Here is a tiny trained network, its code and every weight. The questions are about switching its units off for an input and a class, where a switched-off unit gives its printed mean instead of its output.

import numpy as np


def w(rows, s, z=0):
    codes = np.array(rows[::2]) - 128.0
    scale = np.full(codes.shape[1], s)
    scale[-1] = z or s
    return codes * scale


def f(y):
    return np.maximum(y, 0)


def log_softmax(a):
    a = a - a.max(-1, keepdims=True)
    return a - np.log(np.exp(a).sum(-1, keepdims=True))


def net(x, mask):
    res = np.array(x, float).reshape(1, 6) / 4 @ E
    y = f(res @ A[0][:, :-1].T + A[0][:, -1])
    res = res + np.where(mask, y, B[0][:, -1]) @ B[0][:, :-1]
    return log_softmax(res[-1] @ U[:, :-1].T + U[:, -1])


A, B = {}, {}
E = w([
[77,128,254],'x0',
[124,130,128],'x1',
[128,130,131],'x2',
[131,124,131],'x3',
[54,246,92],'x4',
[4,2,112],'x5',
],0.0074)
A[0] = w([
[167,214,189,83],'n0',
[148,152,88,39],'n1',
[50,164,103,126],'n2',
[84,87,114,110],'n3',
[96,184,133,159],'n4',
[152,44,173,141],'n5',
[69,79,100,62],'n6',
[144,125,74,56],'n7',
[190,72,180,215],'n8',
[168,96,112,187],'n9',
[106,113,148,59],'n10',
[164,93,146,54],'n11',
[22,113,116,61],'n12',
[190,67,145,41],'n13',
[91,165,114,59],'n14',
[186,113,13,135],'n15',
[205,178,175,2],'n16',
[171,54,132,79],'n17',
[246,199,104,127],'n18',
[95,172,92,120],'n19',
[108,119,196,197],'n20',
[177,96,25,58],'n21',
[158,107,169,72],'n22',
[81,172,99,51],'n23',
[145,131,254,119],'n24',
],0.013,0.0094)
B[0] = w([
[136,62,153,202],'n0',
[125,132,230,137],'n1',
[207,164,119,193],'n2',
[215,94,186,183],'n3',
[178,149,85,193],'n4',
[168,170,100,222],'n5',
[161,57,190,178],'n6',
[37,154,254,138],'n7',
[146,162,84,254],'n8',
[149,154,57,196],'n9',
[137,115,203,136],'n10',
[166,181,179,141],'n11',
[148,115,162,192],'n12',
[147,186,203,159],'n13',
[192,180,211,143],'n14',
[45,134,151,211],'n15',
[163,75,199,168],'n16',
[173,189,192,176],'n17',
[128,66,133,243],'n18',
[142,104,131,171],'n19',
[59,154,70,230],'n20',
[31,156,218,172],'n21',
[128,139,161,148],'n22',
[195,177,219,150],'n23',
[34,125,151,220],'n24',
],0.0083,0.0098)
U = w([
[163,6,189,32],'0',
[123,120,117,249],'1',
[121,121,113,249],'2',
[52,147,173,54],'3',
[182,193,153,19],'4',
[125,111,105,227],'5',
[121,83,30,7],'6',
],0.017,0.013)

Each question gives the input, the list of numbers given to net, and the class t.
The units are the neurons (one row each of A and B). Each row of codes is followed by its name. A weight is (code - 128) times the scale printed after its matrix; where a second scale follows, it is the last column's (A, B and U).
mask holds one flag per neuron, in row order. A switched-off neuron (its flag False) gives its mean, the last column of its row in B, instead of its output. The means were averaged over made-up inputs and are rounded, as every weight is.
A unit's drop is (log p(t) with every unit on - log p(t) with that unit switched off) / (log p(t) with every unit on - log p(t) with every unit switched off).
The circuit of an input: a set's keep is (log p(t) with only the set's units on - log p(t) with every unit switched off) / (log p(t) with every unit on - log p(t) with every unit switched off). Starting from the 12 units with the biggest drops (on a tie, the unit counted first), units are removed one at a time, each time the one whose removal leaves the highest keep (on an exact tie, the one counted first), for as long as the keep stays at least 0.8.
units of the circuit, in order: the units of the circuit, biggest drop first
unit that matters most: the unit with the biggest drop
k most important neurons: the k neurons with the biggest drops, biggest first
input [-3,5,4,3,3,-8], class 0: unit that matters most	n18
input [-8,-4,2,-6,1,3], class 3: units of the circuit, in order	(n21, n15)
input [-7,-6,-6,-1,-4,-5], class 3: units of the circuit, in order	(n21, n15)
input [5,7,-2,-1,8,8], class 0: units of the circuit, in order	(n6, n3)
input [-7,1,-4,-1,-6,-4], class 3: 2 most important neurons	(n21, n15)
input [-8,6,2,6,8,5], class 3: units of the circuit, in order	(n15, n21)
input [-8,2,5,1,6,7], class 3: 4 most important neurons	(n21, n15, n7, n18)
input [-5,-3,4,3,-1,7], class 0: 3 most important neurons	(n6, n3, n20)
input [6,7,8,1,-8,-2], class 1: 2 most important neurons	(n24, n20)
input [-5,-1,0,-6,-1,7], class 0: 2 most important neurons	(n6, n3)
input [2,-3,2,-2,-6,3], class 4: units of the circuit, in order	(n17, n5, n18)
input [-6,-2,4,-7,-6,-7], class 0: 3 most important neurons	(n18, n16, n20)
input [8,-7,8,-1,3,8], class 0: 3 most important neurons	(n6, n3, n12)
input [-7,-5,6,-2,-3,-8], class 0: units of the circuit, in order	(n18)
input [2,-3,2,3,7,-8], class 0: units of the circuit, in order	(n0, n18)
input [-7,8,0,5,8,3], class 4: units of the circuit, in order	(n2, n23)
input [-6,5,4,2,8,-1], class 4: 3 most important neurons	(n23, n2, n14)
input [8,-1,-3,-3,-1,-7], class 3: 4 most important neurons	(n24, n20, n3, n6)
input [-8,-7,5,5,-1,0], class 3: 3 most important neurons	(n21, n15, n7)
input [7,7,-8,-6,-7,-2], class 1: units of the circuit, in order	(n8)
